Below are the code and all the weights of a small trained network. Each question names an input and a target symbol and asks about switching units off, where a switched-off unit gives its printed mean instead of its output.

import numpy as np


def w(rows, s, z=0):
    codes = np.array(rows[::2]) - 128.0
    scale = np.full(codes.shape[1], s)
    scale[-1] = z or s
    return codes * scale


def f(y):
    return np.maximum(y, 0)


def softmax(a):
    e = np.exp(a - a.max(-1, keepdims=True))
    return e / e.sum(-1, keepdims=True)


def log_softmax(a):
    a = a - a.max(-1, keepdims=True)
    return a - np.log(np.exp(a).sum(-1, keepdims=True))


def net(x, mask):
    ids = ['ΔΛΞΠΩβεζηθμστφψ'.index(c) for c in x.split()]
    T = len(ids)
    res = E[ids] + P[:T]
    u = 0
    for l in range(2):
        q, k, v = (res @ M[l].T for M in (Q, K, V))
        z = softmax(np.where(np.tri(T) > 0, q @ k.T / 2**0.5, -1e9)) @ v
        res = res + np.where(mask[u], z, O[l][:, -1]) @ O[l][:, :-1]
        u += 1
        y = f(res @ A[l][:, :-1].T + A[l][:, -1])
        res = res + np.where(mask[u : u + 16], y, B[l][:, -1]) @ B[l][:, :-1]
        u += 16
    return log_softmax(res[-1] @ U[:, :-1].T + U[:, -1])


Q, K, V, O, A, B = {}, {}, {}, {}, {}, {}
E = w([
[148,146,98,85,122],'Δ',
[193,119,78,78,163],'Λ',
[110,120,44,56,203],'Ξ',
[108,166,147,51,134],'Π',
[142,156,37,93,123],'Ω',
[90,156,95,92,158],'β',
[120,180,232,50,81],'ε',
[182,164,233,149,112],'ζ',
[145,74,164,98,161],'η',
[162,2,155,32,56],'θ',
[57,159,65,93,58],'μ',
[159,150,159,72,26],'σ',
[123,66,226,179,154],'τ',
[52,54,110,90,71],'φ',
[100,107,97,218,145],'ψ',
],0.017)
P = w([
[30,232,211,73,236],'0',
[168,25,106,1,131],'1',
[52,213,198,123,202],'2',
[168,39,87,83,111],'3',
[64,171,200,163,163],'4',
[179,65,81,81,77],'5',
],0.0088)
Q[0] = w([
[157,7,126,22,53],'0.h1',
[120,93,125,7,44],'0.h1',
],0.011)
K[0] = w([
[84,53,178,235,44],'0.h1',
[111,127,119,214,3],'0.h1',
],0.0069)
V[0] = w([
[24,139,39,130,52],'0.h1',
[133,2,213,196,227],'0.h1',
],0.005)
O[0] = w([
[10,46,142,148,109,148],'0.h1',
[142,68,223,207,198,5],'0.h1',
],0.011,0.0023)
A[0] = w([
[187,69,179,98,62,126],'0.n1',
[191,90,154,157,150,86],'0.n2',
[193,108,88,163,70,187],'0.n3',
[51,190,159,162,178,150],'0.n4',
[171,109,200,127,140,151],'0.n5',
[149,59,173,136,147,167],'0.n6',
[88,106,127,76,130,79],'0.n7',
[134,227,146,68,114,82],'0.n8',
[122,163,136,86,81,79],'0.n9',
[143,187,109,106,131,198],'0.n10',
[158,61,130,149,35,3],'0.n11',
[193,134,106,79,122,84],'0.n12',
[82,109,84,134,113,40],'0.n13',
[190,74,55,252,128,156],'0.n14',
[116,88,75,185,126,165],'0.n15',
[156,58,84,135,144,64],'0.n16',
],0.011,0.0044)
B[0] = w([
[62,183,34,142,195,215],'0.n1',
[73,92,145,151,55,150],'0.n2',
[27,116,128,60,182,155],'0.n3',
[67,26,189,202,160,188],'0.n4',
[212,88,82,117,113,182],'0.n5',
[93,225,158,62,133,176],'0.n6',
[50,209,137,140,104,203],'0.n7',
[135,180,140,188,120,253],'0.n8',
[171,168,155,128,84,209],'0.n9',
[164,113,86,164,147,208],'0.n10',
[150,155,159,157,254,159],'0.n11',
[139,63,97,217,120,186],'0.n12',
[190,107,167,95,123,155],'0.n13',
[138,157,173,68,178,137],'0.n14',
[141,225,191,24,161,142],'0.n15',
[105,175,156,198,14,149],'0.n16',
],0.0066,0.011)
Q[1] = w([
[127,158,136,1,142],'1.h1',
[111,159,188,144,78],'1.h1',
],0.0073)
K[1] = w([
[4,56,211,9,230],'1.h1',
[153,83,122,129,50],'1.h1',
],0.0042)
V[1] = w([
[148,64,220,61,124],'1.h1',
[91,13,201,2,133],'1.h1',
],0.0043)
O[1] = w([
[202,102,254,90,6,5],'1.h1',
[85,239,94,150,165,44],'1.h1',
],0.004,0.0019)
A[1] = w([
[139,117,125,104,208,119],'1.n1',
[135,86,115,87,166,174],'1.n2',
[166,138,157,106,28,136],'1.n3',
[103,89,103,52,141,253],'1.n4',
[129,163,99,99,111,107],'1.n5',
[56,133,152,166,116,77],'1.n6',
[104,167,80,128,106,54],'1.n7',
[73,69,131,145,170,66],'1.n8',
[145,126,168,116,182,129],'1.n9',
[167,81,195,219,68,16],'1.n10',
[115,133,111,152,64,115],'1.n11',
[106,84,202,128,97,3],'1.n12',
[150,168,128,187,86,169],'1.n13',
[118,186,90,80,133,181],'1.n14',
[91,113,84,97,82,55],'1.n15',
[194,102,114,251,188,124],'1.n16',
],0.011,0.0039)
B[1] = w([
[186,107,175,78,144,162],'1.n1',
[185,108,122,87,55,153],'1.n2',
[171,82,106,50,213,174],'1.n3',
[152,252,171,128,114,209],'1.n4',
[97,81,122,180,141,189],'1.n5',
[197,122,166,153,84,201],'1.n6',
[123,18,175,163,109,197],'1.n7',
[151,26,71,77,162,164],'1.n8',
[107,128,152,122,96,159],'1.n9',
[116,70,85,123,57,154],'1.n10',
[131,99,100,71,120,166],'1.n11',
[118,145,2,28,137,151],'1.n12',
[124,109,78,114,92,193],'1.n13',
[116,124,79,137,148,255],'1.n14',
[82,58,230,166,148,179],'1.n15',
[136,164,126,218,151,161],'1.n16',
],0.0074,0.01)
U = w([
[115,163,115,182,113,180],'Δ',
[209,176,124,176,169,65],'Λ',
[148,144,101,84,215,176],'Ξ',
[69,232,202,195,118,183],'Π',
[71,109,58,179,121,120],'Ω',
[113,103,171,193,157,170],'β',
[201,182,160,105,2,205],'ε',
[161,108,184,213,77,113],'ζ',
[206,107,232,99,142,135],'η',
[134,249,149,67,147,3],'θ',
[101,100,168,174,56,77],'μ',
[169,132,50,94,55,150],'σ',
[163,47,164,140,95,103],'τ',
[84,98,151,76,90,28],'φ',
[140,68,190,175,164,97],'ψ',
],0.0092,0.0029)

Each question gives the input, a string of symbols that net reads in full, and the target symbol t.
The units are the heads (2 rows each of Q, K, V and O) and the neurons (one row each of A and B). Each row of codes is followed by its name. A weight is (code - 128) times the scale printed after its matrix; where a second scale follows, it is the last column's (O, A, B and U).
mask holds one flag per unit, layer by layer, with each layer's heads first. A switched-off unit (its flag False) gives its mean, the last column of its rows in O or B, instead of its output. The means were averaged over made-up inputs and are rounded, as every weight is.
A unit's drop is (log p(t) with every unit on - log p(t) with that unit switched off) / (log p(t) with every unit on - log p(t) with every unit switched off).
The circuit of an input: a set's keep is (log p(t) with only the set's units on - log p(t) with every unit switched off) / (log p(t) with every unit on - log p(t) with every unit switched off). Starting from the 12 units with the biggest drops (on a tie, the unit counted first), units are removed one at a time, each time the one whose removal leaves the highest keep (on an exact tie, the one counted first), for as long as the keep stays at least 0.8.
units of the circuit, in order: the units of the circuit, biggest drop first
unit that matters most: the unit with the biggest drop
k most important neurons: the k neurons with the biggest drops, biggest first
top k neurons in layer l: the k neurons of layer l with the biggest drops, biggest first
input ε θ ε Π Π ψ, target θ: top 3 neurons in layer 0 => (0.n14; 0.n15; 0.n3)
input Ω τ ε Δ, target η: units of the circuit, in order => (0.h1; 0.n14)
input β ζ Ξ σ ε, target ε: most important neuron => (0.n8)
input ε τ Π Π, target η: units of the circuit, in order => (0.h1; 1.n1)
input ε σ Ω, target Ω: top 2 neurons in layer 1 => (1.n4; 1.n6)
input Π Λ ε σ ζ, target ζ: units of the circuit, in order => (1.n16; 1.n10; 0.n4; 0.n7)
input ε θ Π Ω Π θ, target Ξ: units of the circuit, in order => (0.n11; 0.n1)
input μ σ Ξ Λ, target Ω: top 2 neurons in layer 0 => (0.n16; 0.n12)
input Λ Ξ τ, target τ: top 2 neurons in layer 0 => (0.n4; 0.n1)
input Δ ε Ω τ ε Ω, target η: units of the circuit, in order => (0.h1; 0.n14)
input Π Δ Π φ β β, target Π: top 4 neurons in layer 0 => (0.n15; 0.n12; 0.n4; 0.n10)
input ζ η σ ε Λ, target Λ: 3 most important neurons => (1.n16; 0.n4; 1.n7)
input η φ Π Π φ ε, target Π: top 2 neurons in layer 0 => (0.n1; 0.n11)
input Ω Π η, target η: unit that matters most => 0.n1
input Π σ Ξ Ω μ, target μ: top 3 neurons in layer 1 => (1.n15; 1.n7; 1.n6)
input Π σ σ Ω Π ε, target σ: top 3 neurons in layer 1 => (1.n13; 1.n11; 1.n3)
input ε Ξ τ τ, target η: 3 most important neurons => (0.n6; 0.n14; 0.n5)
input σ Λ Ξ μ ε Π, target φ: top 2 neurons in layer 1 => (1.n15; 1.n3)
input σ Ξ ε ψ Ξ Ω, target θ: top 2 neurons in layer 1 => (1.n4; 1.n7)
input ε θ η ε Λ, target Λ: unit that matters most => 1.n16
